Below is a small trained network, with its code and all its weights. Each question gives an input and a target symbol and asks what happens when units are switched off, that is, made to give their printed mean instead of their output.

import numpy as np


def w(rows, s, z=0):
    codes = np.array(rows[::2]) - 128.0
    scale = np.full(codes.shape[1], s)
    scale[-1] = z or s
    return codes * scale


def norm(h):
    return h / np.sqrt((h * h).mean(-1, keepdims=True) + 1e-5)


def f(y):
    return np.maximum(y, 0)


def softmax(a):
    e = np.exp(a - a.max(-1, keepdims=True))
    return e / e.sum(-1, keepdims=True)


def log_softmax(a):
    a = a - a.max(-1, keepdims=True)
    return a - np.log(np.exp(a).sum(-1, keepdims=True))


def net(x, mask):
    ids = ['βδεζθλσψω'.index(c) for c in x.split()]
    T = len(ids)
    res = E[ids] + P[:T]
    r = norm(res)
    for j in range(2):
        rows = slice(2 * j, 2 * j + 2)
        q, k, v = (r @ M[0][rows].T for M in (Q, K, V))
        z = softmax(np.where(np.tri(T) > 0, q @ k.T / 2**0.5, -1e9)) @ v
        o = O[0][rows]
        res = res + np.where(mask[j], z, o[:, -1]) @ o[:, :-1]
    y = f(norm(res) @ A[0][:, :-1].T + A[0][:, -1])
    res = res + np.where(mask[2:10], y, B[0][:, -1]) @ B[0][:, :-1]
    return log_softmax(norm(res)[-1] @ U[:, :-1].T + U[:, -1])


Q, K, V, O, A, B = {}, {}, {}, {}, {}, {}
E = w([
[137,124,136,156,149],'β',
[8,184,125,130,187],'δ',
[127,111,152,146,141],'ε',
[133,109,132,141,138],'ζ',
[143,126,147,117,155],'θ',
[3,113,103,128,151],'λ',
[141,132,139,134,133],'σ',
[128,121,148,158,156],'ψ',
[136,135,157,143,164],'ω',
],0.026)
P = w([
[82,118,119,115,38],'0',
[162,34,185,134,249],'1',
[158,37,196,127,253],'2',
[159,63,235,128,224],'3',
[123,144,153,126,162],'4',
[118,124,146,117,150],'5',
[118,120,166,109,173],'6',
[114,114,155,118,156],'7',
[115,114,151,118,161],'8',
[121,137,143,110,153],'9',
[129,111,162,105,155],'10',
[120,123,170,135,192],'11',
[121,127,160,110,185],'12',
[112,91,158,116,198],'13',
],0.0076)
Q[0] = w([
[99,173,42,95,4],'head 1',
[166,93,140,106,96],'head 1',
[56,202,25,92,65],'head 2',
[99,60,226,152,203],'head 2',
],0.016)
K[0] = w([
[156,102,72,139,222],'head 1',
[136,108,60,83,132],'head 1',
[125,120,61,61,254],'head 2',
[132,150,105,43,27],'head 2',
],0.015)
V[0] = w([
[116,159,48,212,176],'head 1',
[88,158,70,76,129],'head 1',
[122,204,162,174,42],'head 2',
[126,97,32,152,2],'head 2',
],0.015)
O[0] = w([
[97,142,153,149,231,94],'head 1',
[123,129,85,170,127,1],'head 1',
[121,145,46,8,92,154],'head 2',
[179,245,123,112,54,197],'head 2',
],0.016,0.0083)
A[0] = w([
[134,161,149,84,88,146],'neuron 1',
[250,166,136,89,84,169],'neuron 2',
[77,135,118,125,101,230],'neuron 3',
[75,182,75,150,199,3],'neuron 4',
[129,174,127,112,175,36],'neuron 5',
[217,126,142,195,148,58],'neuron 6',
[80,139,115,87,180,171],'neuron 7',
[155,56,174,116,159,81],'neuron 8',
],0.02,0.0047)
B[0] = w([
[64,79,122,140,207,202],'neuron 1',
[84,92,183,211,128,252],'neuron 2',
[192,149,118,124,255,158],'neuron 3',
[183,28,102,144,87,151],'neuron 4',
[105,125,35,122,99,140],'neuron 5',
[87,104,6,84,75,141],'neuron 6',
[130,195,166,220,168,178],'neuron 7',
[194,247,115,91,65,171],'neuron 8',
],0.013,0.019)
U = w([
[180,76,164,40,175,188],'β',
[94,83,33,148,122,167],'δ',
[212,194,146,89,143,181],'ε',
[2,187,69,120,175,8],'ζ',
[30,8,157,89,100,34],'θ',
[251,121,98,205,158,33],'λ',
[95,154,123,51,95,254],'σ',
[235,67,172,109,97,214],'ψ',
[121,150,176,190,42,99],'ω',
],0.014,0.0048)

Each question gives the input, a string of symbols that net reads in full, and the target symbol t.
The units are the heads (2 rows each of Q, K, V and O) and the neurons (one row each of A and B). Each row of codes is followed by its name. A weight is (code - 128) times the scale printed after its matrix; where a second scale follows, it is the last column's (O, A, B and U).
mask holds one flag per unit, heads first, then neurons. A switched-off unit (its flag False) gives its mean, the last column of its rows in O or B, instead of its output. The means were averaged over made-up inputs and are rounded, as every weight is.
A unit's drop is (log p(t) with every unit on - log p(t) with that unit switched off) / (log p(t) with every unit on - log p(t) with every unit switched off).
The circuit of an input: a set's keep is (log p(t) with only the set's units on - log p(t) with every unit switched off) / (log p(t) with every unit on - log p(t) with every unit switched off). Starting from all 10 units, units are removed one at a time, each time the one whose removal leaves the highest keep (on an exact tie, the one counted first), for as long as the keep stays at least 0.8.
circuit, biggest first: the units of the circuit, biggest drop first
unit that matters most: the unit with the biggest drop
k most important neurons: the k neurons with the biggest drops, biggest first
which heads matter: for each layer, one digit per head in row order, 1 if its drop is at least 0.15 and else 0, layers parted by /
drop of u: that unit's drop, to one decimal
input δ β β λ δ ε ζ ζ ψ ε β λ ε, target λ: unit that matters most : head 1
input β ψ λ ζ θ, target ζ: which heads matter : 11
input λ ζ ζ ζ θ β ζ λ ζ θ, target δ: which heads matter : 10
input ω ζ ψ σ ζ ζ β β λ σ ζ ζ ζ ε, target β: which heads matter : 01
input ω ψ ζ ζ ε ω λ ζ δ β λ ζ ψ, target β: circuit, biggest first : head 2; neuron 2; neuron 8
input θ θ ζ σ ε λ ζ ζ σ λ σ ζ, target ψ: circuit, biggest first : head 2; head 1; neuron 8; neuron 2
input λ ζ ζ λ δ ζ ω β ε, target δ: which heads matter : 10
input δ ε δ β β λ ζ ζ ζ λ ψ, target λ: which heads matter : 11
input ζ δ σ, target ω: circuit, biggest first : head 2; neuron 2
input ψ λ ψ ζ β, target ε: 3 most important neurons : neuron 2; neuron 8; neuron 1
input ψ ζ ζ λ λ ζ ω σ, target ε: circuit, biggest first : head 2; neuron 2; neuron 8; neuron 7
input θ ζ ζ ζ λ ω ε, target ψ: which heads matter : 11
input λ ζ δ δ σ, target δ: which heads matter : 10
input ζ δ ε, target ω: which heads matter : 01
input ψ ω ζ, target ε: circuit, biggest first : neuron 8; neuron 2; head 2
input δ ζ λ σ σ ε ψ ζ ζ β ε ε ζ ω, target λ: unit that matters most : head 1
input δ β σ, target λ: which heads matter : 11
input ψ λ σ θ ζ, target ε: 2 most important neurons : neuron 2; neuron 8
input λ ε ζ β ψ λ ζ σ ω λ λ ψ, target δ: which heads matter : 10
input ζ ζ ζ λ λ λ δ ψ ψ ζ ω λ ζ θ, target ω: which heads matter : 01
input σ ε λ β, target σ: circuit, biggest first : head 2
input β θ θ β, target ζ: drop of neuron 5 : 0.2
